Here is a tiny trained network, its code and every weight. The questions are about switching its units off for an input and a target symbol, where a switched-off unit gives its printed mean instead of its output.

import numpy as np


def w(rows, s, z=0):
    codes = np.array(rows[::2]) - 128.0
    scale = np.full(codes.shape[1], s)
    scale[-1] = z or s
    return codes * scale


def norm(h):
    return h / np.sqrt((h * h).mean(-1, keepdims=True) + 1e-5)


def f(y):
    return y / 2 * (1 + np.tanh(0.7978845608 * (y + 0.044715 * y**3)))


def softmax(a):
    e = np.exp(a - a.max(-1, keepdims=True))
    return e / e.sum(-1, keepdims=True)


def log_softmax(a):
    a = a - a.max(-1, keepdims=True)
    return a - np.log(np.exp(a).sum(-1, keepdims=True))


def net(x, mask):
    ids = ['αβδζμξστ'.index(c) for c in x.split()]
    T = len(ids)
    res = E[ids] + P[:T]
    u = 0
    for l in range(3):
        q, k, v = (norm(res) @ M[l].T for M in (Q, K, V))
        z = softmax(np.where(np.tri(T) > 0, q @ k.T / 3**0.5, -1e9)) @ v
        res = res + np.where(mask[u], z, O[l][:, -1]) @ O[l][:, :-1]
        u += 1
        y = f(norm(res) @ A[l][:, :-1].T + A[l][:, -1])
        res = res + np.where(mask[u : u + 4], y, B[l][:, -1]) @ B[l][:, :-1]
        u += 4
    return log_softmax(norm(res)[-1] @ U[:, :-1].T + U[:, -1])


Q, K, V, O, A, B = {}, {}, {}, {}, {}, {}
E = w([
[175,254,60,77,137,56,138],'α',
[101,110,129,4,156,110,87],'β',
[145,156,112,138,24,166,45],'δ',
[205,142,77,212,117,86,164],'ζ',
[55,202,2,91,93,173,63],'μ',
[86,182,98,69,226,101,210],'ξ',
[206,142,134,78,140,22,158],'σ',
[127,251,217,83,98,137,145],'τ',
],0.0079)
P = w([
[158,122,175,100,113,128,163],'0',
[110,178,127,135,122,14,82],'1',
[130,165,136,173,189,84,21],'2',
[139,129,87,72,48,120,211],'3',
[219,173,103,75,150,197,134],'4',
[56,159,144,163,82,19,126],'5',
[178,250,200,214,112,106,66],'6',
[96,32,100,3,89,68,203],'7',
],0.007)
Q[0] = w([
[38,128,135,164,94,4,100],'L0H1',
[102,83,116,97,56,110,189],'L0H1',
[170,168,172,181,244,120,10],'L0H1',
],0.029)
K[0] = w([
[144,135,87,61,8,173,246],'L0H1',
[77,136,105,135,65,75,138],'L0H1',
[247,115,104,84,159,251,137],'L0H1',
],0.026)
V[0] = w([
[209,59,225,163,156,91,188],'L0H1',
[81,110,193,22,137,156,90],'L0H1',
[177,145,178,163,3,162,65],'L0H1',
],0.026)
O[0] = w([
[190,103,3,46,115,99,158,3],'L0H1',
[24,97,145,80,144,156,201,14],'L0H1',
[150,168,188,24,98,198,58,215],'L0H1',
],0.017,0.0062)
A[0] = w([
[241,106,8,113,82,176,149,4],'L0N1',
[213,114,190,86,71,139,31,108],'L0N2',
[110,189,131,7,150,233,141,75],'L0N3',
[161,200,217,213,147,67,97,77],'L0N4',
],0.019,0.0028)
B[0] = w([
[47,179,240,137,192,47,142,247],'L0N1',
[130,211,94,199,156,159,201,249],'L0N2',
[122,115,100,200,14,5,153,212],'L0N3',
[42,100,47,101,158,157,50,237],'L0N4',
],0.016)
Q[1] = w([
[106,167,124,143,103,70,128],'L1H1',
[14,251,145,204,89,30,128],'L1H1',
[42,187,115,172,139,67,85],'L1H1',
],0.017)
K[1] = w([
[153,69,131,120,126,141,86],'L1H1',
[240,5,152,50,126,177,127],'L1H1',
[194,46,166,80,121,162,135],'L1H1',
],0.016)
V[1] = w([
[128,69,41,249,162,81,131],'L1H1',
[65,192,176,231,197,193,98],'L1H1',
[109,146,172,244,8,59,189],'L1H1',
],0.02)
O[1] = w([
[35,163,61,87,184,136,24,161],'L1H1',
[125,34,161,113,62,96,9,47],'L1H1',
[242,114,24,55,93,169,127,254],'L1H1',
],0.015,0.0086)
A[1] = w([
[45,52,115,91,95,175,207,128],'L1N1',
[126,87,111,67,180,7,140,250],'L1N2',
[251,88,206,221,74,158,226,41],'L1N3',
[155,169,68,70,170,222,209,204],'L1N4',
],0.02,0.0018)
B[1] = w([
[243,174,111,152,211,207,202,232],'L1N1',
[29,62,189,177,133,87,46,254],'L1N2',
[3,132,12,16,79,88,148,229],'L1N3',
[213,78,186,74,165,165,25,254],'L1N4',
],0.016,0.0088)
Q[2] = w([
[36,251,53,119,193,124,165],'L2H1',
[192,78,136,108,169,127,72],'L2H1',
[104,196,139,194,138,93,141],'L2H1',
],0.021)
K[2] = w([
[217,7,119,40,90,115,132],'L2H1',
[42,153,96,178,126,110,144],'L2H1',
[161,61,121,89,174,147,115],'L2H1',
],0.021)
V[2] = w([
[97,31,158,102,38,166,32],'L2H1',
[89,91,105,115,169,212,211],'L2H1',
[3,69,165,71,153,54,113],'L2H1',
],0.019)
O[2] = w([
[209,91,175,130,133,222,77,2],'L2H1',
[117,153,96,249,99,147,171,99],'L2H1',
[135,91,113,95,125,243,208,156],'L2H1',
],0.017,0.013)
A[2] = w([
[19,236,127,109,127,122,148,253],'L2N1',
[89,73,242,201,149,167,69,74],'L2N2',
[140,6,104,178,192,88,155,238],'L2N3',
[93,179,156,100,163,115,174,214],'L2N4',
],0.026,0.0013)
B[2] = w([
[199,9,148,105,119,139,94,254],'L2N1',
[109,252,62,87,125,75,206,193],'L2N2',
[170,146,210,209,67,169,54,172],'L2N3',
[163,125,171,124,160,111,156,191],'L2N4',
],0.021,0.025)
U = w([
[45,194,156,115,165,134,128,2],'α',
[138,85,86,77,43,89,182,92],'β',
[243,183,86,110,186,90,118,144],'δ',
[142,97,139,253,114,106,134,255],'ζ',
[188,127,232,123,60,181,61,105],'μ',
[136,69,208,105,177,24,105,162],'ξ',
[181,69,163,113,203,175,215,204],'σ',
[105,47,48,108,169,157,54,114],'τ',
],0.007,0.0008)

Each question gives the input, a string of symbols that net reads in full, and the target symbol t.
The units are the heads (3 rows each of Q, K, V and O) and the neurons (one row each of A and B). Each row of codes is followed by its name. A weight is (code - 128) times the scale printed after its matrix; where a second scale follows, it is the last column's (O, A, B and U).
mask holds one flag per unit, layer by layer, with each layer's heads first. A switched-off unit (its flag False) gives its mean, the last column of its rows in O or B, instead of its output. The means were averaged over made-up inputs and are rounded, as every weight is.
A unit's drop is (log p(t) with every unit on - log p(t) with that unit switched off) / (log p(t) with every unit on - log p(t) with every unit switched off).
The circuit of an input: a set's keep is (log p(t) with only the set's units on - log p(t) with every unit switched off) / (log p(t) with every unit on - log p(t) with every unit switched off). Starting from the 12 units with the biggest drops (on a tie, the unit counted first), units are removed one at a time, each time the one whose removal leaves the highest keep (on an exact tie, the one counted first), for as long as the keep stays at least 0.8.
units of the circuit, in order: the units of the circuit, biggest drop first
most important unit: the unit with the biggest drop
k most important neurons: the k neurons with the biggest drops, biggest first
top k neurons in layer l: the k neurons of layer l with the biggest drops, biggest first
input ζ ζ ζ β ζ ξ, target σ: 3 most important neurons	(L1N1, L0N1, L1N2)
input μ ζ δ, target μ: units of the circuit, in order	(L0H1, L1H1)
input δ σ σ, target β: units of the circuit, in order	(L0H1, L1H1, L1N3, L0N3)
input τ ξ ζ α ζ μ, target τ: units of the circuit, in order	(L0N4)
input β δ δ β μ ξ μ, target α: top 2 neurons in layer 2	(L2N2, L2N3)
input σ β μ α ζ τ ζ β, target β: 3 most important neurons	(L0N3, L0N1, L0N4)
input α ζ β ξ α, target σ: units of the circuit, in order	(L0H1, L1N1)
input ζ ζ β τ δ, target σ: units of the circuit, in order	(L0H1, L1N1)
input δ τ β ξ ζ δ α, target β: units of the circuit, in order	(L1H1, L0H1, L1N3)
input α ξ ζ δ ζ α δ δ, target α: 4 most important neurons	(L0N2, L0N3, L0N4, L2N2)
input β ζ β δ, target ζ: units of the circuit, in order	(L0H1, L2H1, L1N1)
input α ζ β ζ α ζ, target α: top 2 neurons in layer 0	(L0N1, L0N4)
input α ζ σ μ τ τ τ β, target β: units of the circuit, in order	(L0N1, L0N3)
input μ ξ μ ζ β τ τ δ, target β: units of the circuit, in order	(L0H1, L0N3)
input μ μ β, target α: top 2 neurons in layer 2	(L2N2, L2N1)
input α β β, target τ: most important unit	L0N1
input μ δ τ μ ξ ζ, target α: units of the circuit, in order	(L2N2, L0H1)
input α δ ζ α δ, target α: 3 most important neurons	(L0N3, L0N2, L0N1)
input τ ζ δ ζ δ σ, target δ: top 2 neurons in layer 0	(L0N3, L0N2)
input σ ζ ζ β τ δ δ ζ, target μ: most important neuron	(L0N1)
